Rows and roughly how far along a hidden order each lies, from 0 to 10:
In the rows, 100 means zero.
[112 101  90 110 109  96  99 108  65  98 113 117  87 128 100  85  96 148
 118 126  85 143  96  96  99 113 108 122  99 103  91  85 113  84  98 108
  63  84  93 141 109  89 103 106 106 109 110 116  93  99  84 107 102 109] -> 8
[ 97  96  98 113 105  18  93  99  82  99  82 102  89 129 112  99 103  65
 105 114 119 109 110  96 108  92  94 110  95 115  94  98 100  98 125 108
  96  98  94 107  88 104  87  93  91 103  99 104  88 109  78 109 116 108] -> 9
[105 106  91 132 109 115  96 110  64  95 114 128  79 129  96  89 101 151
  99 121  87 145  84  98 105 112  95 114 103  99  97  91 108  80  85 112
  71  90  92 140  94  86  94  93 107 113 106 116  95 103  87 104 103 108] -> 7
[120  94 100  82 104  74  93 113  83  95 118  95  95 114 109  85  85 121
 122 112  99 138  98  98  88 119 120 118 101  99  90  80 121  91 120  99
  56  82 104 117 108  96 117 103 104 103 115 111  93  91  91 106 103 110] -> 10
[ 91 100  96 117 106  65  75 114  92  98  88  88 114  92 110 101  90  71
  91 104 110  81 114  98 107  93  95 105  93 108 101 110 101  88 105 110
 109  96 103 133 111 111  90  87  92 102  98  95  75 120  92 100 107 110] -> 6
[ 92 100  93 116 107  28  91 110  84 101  90 109  97 112 106  96  99  70
  97 103 116 123 111  96 107  97  95 107  94 114  92 102 102  89 105 110
 107 100  96 127 105 106  83  89  89 107  96  96  84 113  81 102 113 105] -> 8
[ 89 114  82 150 107 141  87 115  75 100 120 146  78 117  87  91 103 154
  70  99  93 164  80 101 110 111  84 102 106 104 102 103  97  81  44 109
  96  96  91 138  82  83  78  82 107 116  98 107  98 107  96 100 105  99] -> 6
[106  98 119  80 102 156  82 126  87  88  95  86 114  68 105 114  82  94
 125 107  67 107 117  97 107 104 116 105  87 103 101  90 119  91 155 102
  88  85 106 142 120 100 125 112  97 114 101  93  91 113 104  75  90 124] -> 0
[ 96 111  99 155 105 149  93  89  72  94  91 106  79 129 100 101 121 139
  86 128  92  60  78 101 117  90  78 100 105  76 113 110  91  82  81 118
  86 102  90 114  68  89  93  85 111 103 100 130  96 113 102 105 103 106] -> 5
[108  96 126  83 102 142  75 117  88  84  85  65 115  74 114 114  86  80
 125 119  78  56 113  98 108  98 112 104  87  93 106  94 119  87 174 109
  79  87 108 135 109 105 130 104  97 106 104 107  85 118 107  79  94 131] -> 1
[ 82 110 114 143  98 160  97  83  92  98  89  91  90  96  99 112 128 126
  82 115  95  20  80 103 117  84  74  84 103  63 120 127  83  81  71 114
 108 114  97 106  74 100 100  84 108  97  90 127  98 111 114  95  95  97] -> 2
[ 69 106 131 123  97 147 115  91  97 104  99 107  88  72  96 113 130 127
  95 109  90  54  85 101 111  94  83  77  99  61 109 130  93  67  65 112
 116 121 101 134 100 109 110  90 102 106  80 121  99 104 109  73  89  88] -> 1
[ 97  99 117 102 104  99  74 120  90  90  86  70 113  79 114 109  86  79
 108 114  96  63 111  97 108  97 105 101  89  93 103 107 112  78 139 112
  91  94 108 145 114 112 115  93  94 106  99 107  75 121  98  84  99 121] -> 3
[102  94 113  76 106 116  88 109  88  95  77  61 128  71 114 114  88  88
 136 134  74  32 133  95 107  89 115 117  82  89 102 105 114  84 148 110
  90  87 106 150 145 114 124 117  94  99  98 102  78 120  97  88  89 124] -> 2
[116  97  96  95 107  76  99 116  71  96 120 112  84 125 103  85  88 140
 121 120  91 155  95  97  93 120 116 118 100 104  88  80 121  84 110 104
  59  82  98 135 110  93 112 104 105 111 113 116  94  94  85 104 102 112] -> 9
[ 85 101  89 112 108  43  89 116  89 103  92 108 107  99 105  98  93  79
  97 100 109 119 117  96 107  98  98 108  92 113  91 108 102  87  91 110
 113 100  99 144 122 111  83  92  88 108  93  92  78 117  82  97 108 106] -> 7
[ 83 112 108 158 105 151  96  94  83  97  94 112  79 109  97 105 126 140
  78 115  95  68  74 102 117  93  74  90 104  70 113 122  89  74  63 118
 104 111  93 124  75  94  93  80 107 107  91 125  97 111 103  93  99  99] -> 3
[ 72 100 138  93  94 130 125  89 104 106  98  87  94  59 100 117 128 114
 117 113  86  34  95 100 106  93  93  83  96  57 106 125  99  71  78 106
 115 118 104 127 113 115 121 103 100  99  81 124 102  98 111  72  83  86] -> 0
[ 88 100  94 103 107  85  79 118  96 101  92  91 122  75 106 103  82  82
  96 104  99  88 124  97 105  96 102 108  88 110  99 112 102  88  95 109
 112  93 106 153 134 113  94  96  91 102  95  87  75 120  95  93  99 111] -> 5
